Below is a small trained network, with its code and all its weights. Each question gives an input and a target symbol and asks what happens when units are switched off, that is, made to give their printed mean instead of their output.

import numpy as np


def w(rows, s, z=0):
    codes = np.array(rows[::2]) - 128.0
    scale = np.full(codes.shape[1], s)
    scale[-1] = z or s
    return codes * scale


def f(y):
    return y / 2 * (1 + np.tanh(0.7978845608 * (y + 0.044715 * y**3)))


def softmax(a):
    e = np.exp(a - a.max(-1, keepdims=True))
    return e / e.sum(-1, keepdims=True)


def log_softmax(a):
    a = a - a.max(-1, keepdims=True)
    return a - np.log(np.exp(a).sum(-1, keepdims=True))


def net(x, mask):
    ids = ['ΓΨαβεζηλμσω'.index(c) for c in x.split()]
    T = len(ids)
    res = E[ids] + P[:T]
    u = 0
    for l in range(2):
        q, k, v = (res @ M[l].T for M in (Q, K, V))
        z = softmax(np.where(np.tri(T) > 0, q @ k.T / 3**0.5, -1e9)) @ v
        res = res + np.where(mask[u], z, O[l][:, -1]) @ O[l][:, :-1]
        u += 1
        y = f(res @ A[l][:, :-1].T + A[l][:, -1])
        res = res + np.where(mask[u : u + 16], y, B[l][:, -1]) @ B[l][:, :-1]
        u += 16
    return log_softmax(res[-1] @ U[:, :-1].T + U[:, -1])


Q, K, V, O, A, B = {}, {}, {}, {}, {}, {}
E = w([
[225,156,139,218],'Γ',
[111,128,155,213],'Ψ',
[47,134,179,173],'α',
[179,70,175,79],'β',
[117,119,146,109],'ε',
[119,124,147,115],'ζ',
[118,121,156,123],'η',
[134,213,132,32],'λ',
[113,64,5,141],'μ',
[178,209,107,194],'σ',
[104,60,174,99],'ω',
],0.014)
P = w([
[117,2,165,251],'0',
[119,142,109,133],'1',
[123,141,115,132],'2',
[123,137,113,129],'3',
[122,137,110,128],'4',
[120,135,110,129],'5',
[119,133,110,129],'6',
[115,130,110,127],'7',
[117,132,109,127],'8',
[116,133,111,130],'9',
[118,130,108,129],'10',
[113,132,105,127],'11',
[114,135,111,132],'12',
],0.0075)
Q[0] = w([
[170,187,128,142],'L0H1',
[163,114,115,23],'L0H1',
[111,104,6,182],'L0H1',
],0.015)
K[0] = w([
[160,175,97,136],'L0H1',
[199,151,249,121],'L0H1',
[142,48,111,198],'L0H1',
],0.017)
V[0] = w([
[255,169,90,207],'L0H1',
[157,137,96,14],'L0H1',
[167,115,224,104],'L0H1',
],0.0086)
O[0] = w([
[229,196,86,223,60],'L0H1',
[132,138,83,11,252],'L0H1',
[201,95,254,52,143],'L0H1',
],0.0085,0.003)
A[0] = w([
[26,66,151,98,152],'L0N1',
[71,8,195,183,140],'L0N2',
[214,163,115,94,49],'L0N3',
[210,36,220,173,173],'L0N4',
[155,107,114,95,59],'L0N5',
[156,82,80,101,113],'L0N6',
[95,70,41,111,119],'L0N7',
[150,141,133,110,84],'L0N8',
[72,151,158,196,79],'L0N9',
[108,43,38,114,73],'L0N10',
[138,88,97,180,3],'L0N11',
[173,78,186,157,148],'L0N12',
[235,117,2,158,130],'L0N13',
[93,95,147,108,246],'L0N14',
[89,142,178,123,124],'L0N15',
[113,69,68,150,8],'L0N16',
],0.0094,0.0062)
B[0] = w([
[116,175,155,49,232],'L0N1',
[86,110,158,205,215],'L0N2',
[70,105,118,178,152],'L0N3',
[167,53,143,147,207],'L0N4',
[110,143,76,200,130],'L0N5',
[135,73,64,149,141],'L0N6',
[120,55,75,113,147],'L0N7',
[127,120,122,154,127],'L0N8',
[149,156,113,251,158],'L0N9',
[68,85,60,138,128],'L0N10',
[48,251,159,181,128],'L0N11',
[175,79,144,134,164],'L0N12',
[74,110,126,17,172],'L0N13',
[153,103,134,29,253],'L0N14',
[130,133,108,90,153],'L0N15',
[2,162,93,165,118],'L0N16',
],0.0087,0.0069)
Q[1] = w([
[165,212,205,148],'L1H1',
[129,94,80,1],'L1H1',
[193,105,162,77],'L1H1',
],0.0066)
K[1] = w([
[130,253,154,87],'L1H1',
[76,77,43,130],'L1H1',
[112,118,105,56],'L1H1',
],0.0061)
V[1] = w([
[75,254,85,93],'L1H1',
[155,222,200,170],'L1H1',
[6,138,131,188],'L1H1',
],0.0064)
O[1] = w([
[109,179,139,165,63],'L1H1',
[126,244,170,64,1],'L1H1',
[64,115,140,138,121],'L1H1',
],0.012,0.008)
A[1] = w([
[94,238,198,50,255],'L1N1',
[97,138,161,194,2],'L1N2',
[193,90,111,167,86],'L1N3',
[122,199,113,51,152],'L1N4',
[92,56,133,108,128],'L1N5',
[181,87,227,163,189],'L1N6',
[175,100,179,88,61],'L1N7',
[107,86,217,99,114],'L1N8',
[110,117,85,211,127],'L1N9',
[189,128,111,8,53],'L1N10',
[176,154,168,95,136],'L1N11',
[95,52,135,84,189],'L1N12',
[79,100,75,208,150],'L1N13',
[42,214,121,77,85],'L1N14',
[255,186,131,93,123],'L1N15',
[139,125,185,8,96],'L1N16',
],0.0099,0.0076)
B[1] = w([
[190,192,171,172,190],'L1N1',
[189,162,92,1,135],'L1N2',
[51,111,131,111,160],'L1N3',
[164,151,181,72,169],'L1N4',
[134,186,107,92,214],'L1N5',
[105,118,63,198,193],'L1N6',
[68,183,102,142,170],'L1N7',
[77,175,138,140,180],'L1N8',
[132,130,232,135,158],'L1N9',
[95,62,201,77,214],'L1N10',
[145,113,110,162,155],'L1N11',
[166,206,106,103,250],'L1N12',
[183,124,167,148,181],'L1N13',
[74,14,53,132,147],'L1N14',
[218,118,31,128,178],'L1N15',
[68,90,169,131,210],'L1N16',
],0.0084,0.021)
U = w([
[192,126,184,85,145],'Γ',
[14,78,183,96,2],'Ψ',
[79,186,68,99,88],'α',
[92,2,95,106,91],'β',
[192,78,54,168,182],'ε',
[114,115,96,140,104],'ζ',
[194,225,30,127,162],'η',
[122,18,181,196,192],'λ',
[82,209,199,140,161],'μ',
[76,105,104,159,155],'σ',
[127,124,84,121,54],'ω',
],0.0085,0.0067)

Each question gives the input, a string of symbols that net reads in full, and the target symbol t.
The units are the heads (3 rows each of Q, K, V and O) and the neurons (one row each of A and B). Each row of codes is followed by its name. A weight is (code - 128) times the scale printed after its matrix; where a second scale follows, it is the last column's (O, A, B and U).
mask holds one flag per unit, layer by layer, with each layer's heads first. A switched-off unit (its flag False) gives its mean, the last column of its rows in O or B, instead of its output. The means were averaged over made-up inputs and are rounded, as every weight is.
A unit's drop is (log p(t) with every unit on - log p(t) with that unit switched off) / (log p(t) with every unit on - log p(t) with every unit switched off).
The circuit of an input: a set's keep is (log p(t) with only the set's units on - log p(t) with every unit switched off) / (log p(t) with every unit on - log p(t) with every unit switched off). Starting from the 12 units with the biggest drops (on a tie, the unit counted first), units are removed one at a time, each time the one whose removal leaves the highest keep (on an exact tie, the one counted first), for as long as the keep stays at least 0.8.
circuit, biggest first: the units of the circuit, biggest drop first
most important unit: the unit with the biggest drop
k most important neurons: the k neurons with the biggest drops, biggest first
k most important neurons of layer l: the k neurons of layer l with the biggest drops, biggest first
input η Ψ λ ω λ α μ λ ε ε Γ η ε, target η: circuit, biggest first => [L1N10; L1N16]
input α η η η λ λ η λ Ψ, target λ: circuit, biggest first => [L0H1; L1N12; L0N9]
input η ω η η, target Ψ: circuit, biggest first => [L1N1; L1N15]
input α λ λ μ α, target α: 3 most important neurons of layer 1 => [L1N10; L1N16; L1N14]
input α μ Ψ λ ω η ε ζ α λ Ψ, target α: 3 most important neurons => [L0N2; L1N10; L0N13]
input λ λ σ ζ λ λ η σ, target η: circuit, biggest first => [L1N10]
input η η λ λ α μ, target η: circuit, biggest first => [L1N10; L1N16]
input α λ Γ, target ε: 2 most important neurons => [L1N12; L1N10]
input Γ λ α λ η ω λ σ λ σ, target η: circuit, biggest first => [L1H1; L0H1]
input Ψ μ β η λ ω ω λ, target Ψ: circuit, biggest first => [L0H1; L1N16; L1N10]
input α η λ μ η, target η: 2 most important neurons of layer 1 => [L1N10; L1N12]
input η η η ω λ η μ λ η, target η: 4 most important neurons => [L1N12; L1N10; L1N5; L1N16]
input μ ε λ, target μ: 2 most important neurons of layer 0 => [L0N7; L0N13]
input μ η β λ ω σ Γ, target μ: 2 most important neurons => [L0N11; L0N13]
input λ μ ε α λ Ψ λ Γ λ α η Ψ μ, target λ: most important unit => L1N9
input λ ω η α λ β μ α Γ λ ε, target λ: 4 most important neurons => [L1N9; L1N13; L0N13; L0N7]
input λ λ η β λ μ λ σ, target λ: 3 most important neurons => [L1N9; L0N13; L1N13]
input λ μ λ λ η σ λ α, target λ: 2 most important neurons => [L1N12; L1N5]
input Ψ λ μ ζ λ μ α η, target μ: 2 most important neurons => [L0N11; L1N15]
input η α λ λ Γ β λ λ β ζ, target β: circuit, biggest first => [L1N1]
